Below are the code and all the weights of a small trained network. Each question names an input and a class and asks about switching units off, where a switched-off unit gives its printed mean instead of its output.

import numpy as np


def w(rows, s, z=0):
    codes = np.array(rows[::2]) - 128.0
    scale = np.full(codes.shape[1], s)
    scale[-1] = z or s
    return codes * scale


def norm(h):
    return h / np.sqrt((h * h).mean(-1, keepdims=True) + 1e-5)


def f(y):
    return y / 2 * (1 + np.tanh(0.7978845608 * (y + 0.044715 * y**3)))


def log_softmax(a):
    a = a - a.max(-1, keepdims=True)
    return a - np.log(np.exp(a).sum(-1, keepdims=True))


def net(x, mask):
    res = np.array(x, float).reshape(1, 8) / 4 @ E
    u = 0
    for l in range(2):
        y = f(norm(res) @ A[l][:, :-1].T + A[l][:, -1])
        res = res + np.where(mask[u : u + 5], y, B[l][:, -1]) @ B[l][:, :-1]
        u += 5
    return log_softmax(norm(res)[-1] @ U[:, :-1].T + U[:, -1])


A, B = {}, {}
E = w([
[132,154,59,177,119,110,139],'x0',
[141,106,183,125,117,178,68],'x1',
[136,64,47,148,141,131,18],'x2',
[152,80,106,41,163,192,129],'x3',
[91,177,89,140,118,130,54],'x4',
[255,143,176,78,89,125,129],'x5',
[97,87,162,146,71,27,123],'x6',
[91,144,100,69,96,76,136],'x7',
],0.0082)
A[0] = w([
[132,108,216,173,118,152,85,54],'0.n0',
[89,117,85,122,130,127,177,113],'0.n1',
[63,167,137,152,55,67,167,1],'0.n2',
[72,18,154,124,139,81,199,10],'0.n3',
[41,97,84,9,80,181,64,76],'0.n4',
],0.011,0.0052)
B[0] = w([
[108,167,183,110,30,159,85,179],'0.n0',
[138,135,187,151,81,155,79,182],'0.n1',
[157,193,127,178,155,31,195,248],'0.n2',
[58,10,159,136,120,150,124,220],'0.n3',
[92,126,109,52,183,81,69,254],'0.n4',
],0.013,0.0033)
A[1] = w([
[116,135,199,159,153,163,61,123],'1.n0',
[154,66,31,180,85,130,103,123],'1.n1',
[41,4,132,116,67,126,191,4],'1.n2',
[71,187,94,157,107,70,184,24],'1.n3',
[47,150,102,168,190,209,137,95],'1.n4',
],0.013,0.0025)
B[1] = w([
[70,150,125,125,63,112,151,202],'1.n0',
[175,175,127,179,143,134,80,217],'1.n1',
[142,104,237,167,252,177,87,255],'1.n2',
[136,56,131,116,110,68,158,254],'1.n3',
[96,102,90,129,122,169,185,212],'1.n4',
],0.019,0.0052)
U = w([
[185,179,40,145,147,192,119,4],'0',
[156,173,62,221,111,89,54,53],'1',
[127,126,125,174,101,15,193,200],'2',
[97,184,183,128,9,137,106,85],'3',
[50,138,54,149,137,187,209,90],'4',
[98,87,200,156,205,135,122,186],'5',
[83,124,47,44,160,116,52,166],'6',
[216,189,165,54,117,155,200,108],'7',
],0.015,0.0031)

Each question gives the input, the list of numbers given to net, and the class t.
The units are the neurons (one row each of A and B). Each row of codes is followed by its name. A weight is (code - 128) times the scale printed after its matrix; where a second scale follows, it is the last column's (A, B and U).
mask holds one flag per neuron, layer by layer. A switched-off neuron (its flag False) gives its mean, the last column of its row in B, instead of its output. The means were averaged over made-up inputs and are rounded, as every weight is.
A unit's drop is (log p(t) with every unit on - log p(t) with that unit switched off) / (log p(t) with every unit on - log p(t) with every unit switched off).
The circuit of an input: a set's keep is (log p(t) with only the set's units on - log p(t) with every unit switched off) / (log p(t) with every unit on - log p(t) with every unit switched off). Starting from all 10 units, units are removed one at a time, each time the one whose removal leaves the highest keep (on an exact tie, the one counted first), for as long as the keep stays at least 0.8.
circuit, biggest first: the units of the circuit, biggest drop first
most important unit: the unit with the biggest drop
k most important neurons: the k neurons with the biggest drops, biggest first
k most important neurons of layer l: the k neurons of layer l with the biggest drops, biggest first
drop of u: that unit's drop, to one decimal
input [-1,-3,-5,8,2,-2,0,-1], class 6: circuit, biggest first : 0.n4, 1.n2
input [6,2,-3,-8,-3,6,-6,-7], class 3: most important unit : 0.n2
input [0,-1,3,-5,6,-6,8,-7], class 2: circuit, biggest first : 1.n3, 0.n2
input [-8,3,4,-5,-6,-4,-8,1], class 4: 2 most important neurons : 1.n4, 0.n1
input [-6,4,-5,-5,-1,8,1,0], class 3: 2 most important neurons of layer 0 : 0.n0, 0.n2
input [0,-5,1,0,-2,5,2,0], class 7: 2 most important neurons of layer 0 : 0.n3, 0.n2
input [-6,8,-3,-5,0,-7,-6,-6], class 3: 2 most important neurons : 0.n0, 1.n0
input [6,8,0,-6,-7,-4,-7,5], class 4: 2 most important neurons : 1.n4, 0.n2
input [-3,5,4,7,1,4,-4,-5], class 6: circuit, biggest first : 1.n2, 0.n4
input [-1,2,-6,-3,-7,6,3,-7], class 3: 2 most important neurons of layer 0 : 0.n0, 0.n2
input [6,1,4,3,-2,-7,-3,-1], class 4: 2 most important neurons of layer 1 : 1.n4, 1.n2
input [-7,7,1,3,4,5,-4,-1], class 3: 2 most important neurons : 1.n0, 0.n0
input [-5,-3,-5,2,-2,7,7,0], class 5: 3 most important neurons : 1.n2, 0.n3, 0.n2
input [7,-2,-8,-1,-6,-5,-7,5], class 2: most important unit : 1.n3
input [-6,-7,6,-1,3,-4,0,-8], class 1: 3 most important neurons : 1.n1, 0.n4, 0.n3
input [-1,5,5,-5,0,-8,-1,-8], class 4: 2 most important neurons : 1.n4, 0.n1
input [5,-7,2,3,1,-5,3,2], class 5: 2 most important neurons of layer 0 : 0.n3, 0.n1
input [-7,2,-3,5,6,5,3,0], class 3: 2 most important neurons of layer 1 : 1.n2, 1.n0
input [5,3,7,-1,-5,7,2,1], class 1: 2 most important neurons of layer 1 : 1.n1, 1.n2
input [-5,1,3,-8,-3,-8,-4,-7], class 4: circuit, biggest first : 1.n4
input [3,-4,0,8,6,-1,0,-7], class 4: 2 most important neurons : 1.n4, 1.n2
input [7,-6,-6,5,-2,3,8,1], class 5: 2 most important neurons of layer 1 : 1.n2, 1.n0
input [0,4,-1,-6,3,7,7,-2], class 3: 2 most important neurons : 0.n0, 1.n3
input [0,1,-2,-2,1,-6,1,-7], class 4: drop of 1.n4 : 0.4
input [1,4,8,4,-7,6,1,-6], class 3: drop of 1.n0 : 0.2
input [-2,1,-2,-6,-6,-4,8,7], class 5: drop of 0.n3 : 2.2
input [8,1,4,-1,-6,-4,-7,-3], class 0: drop of 1.n1 : 1.0
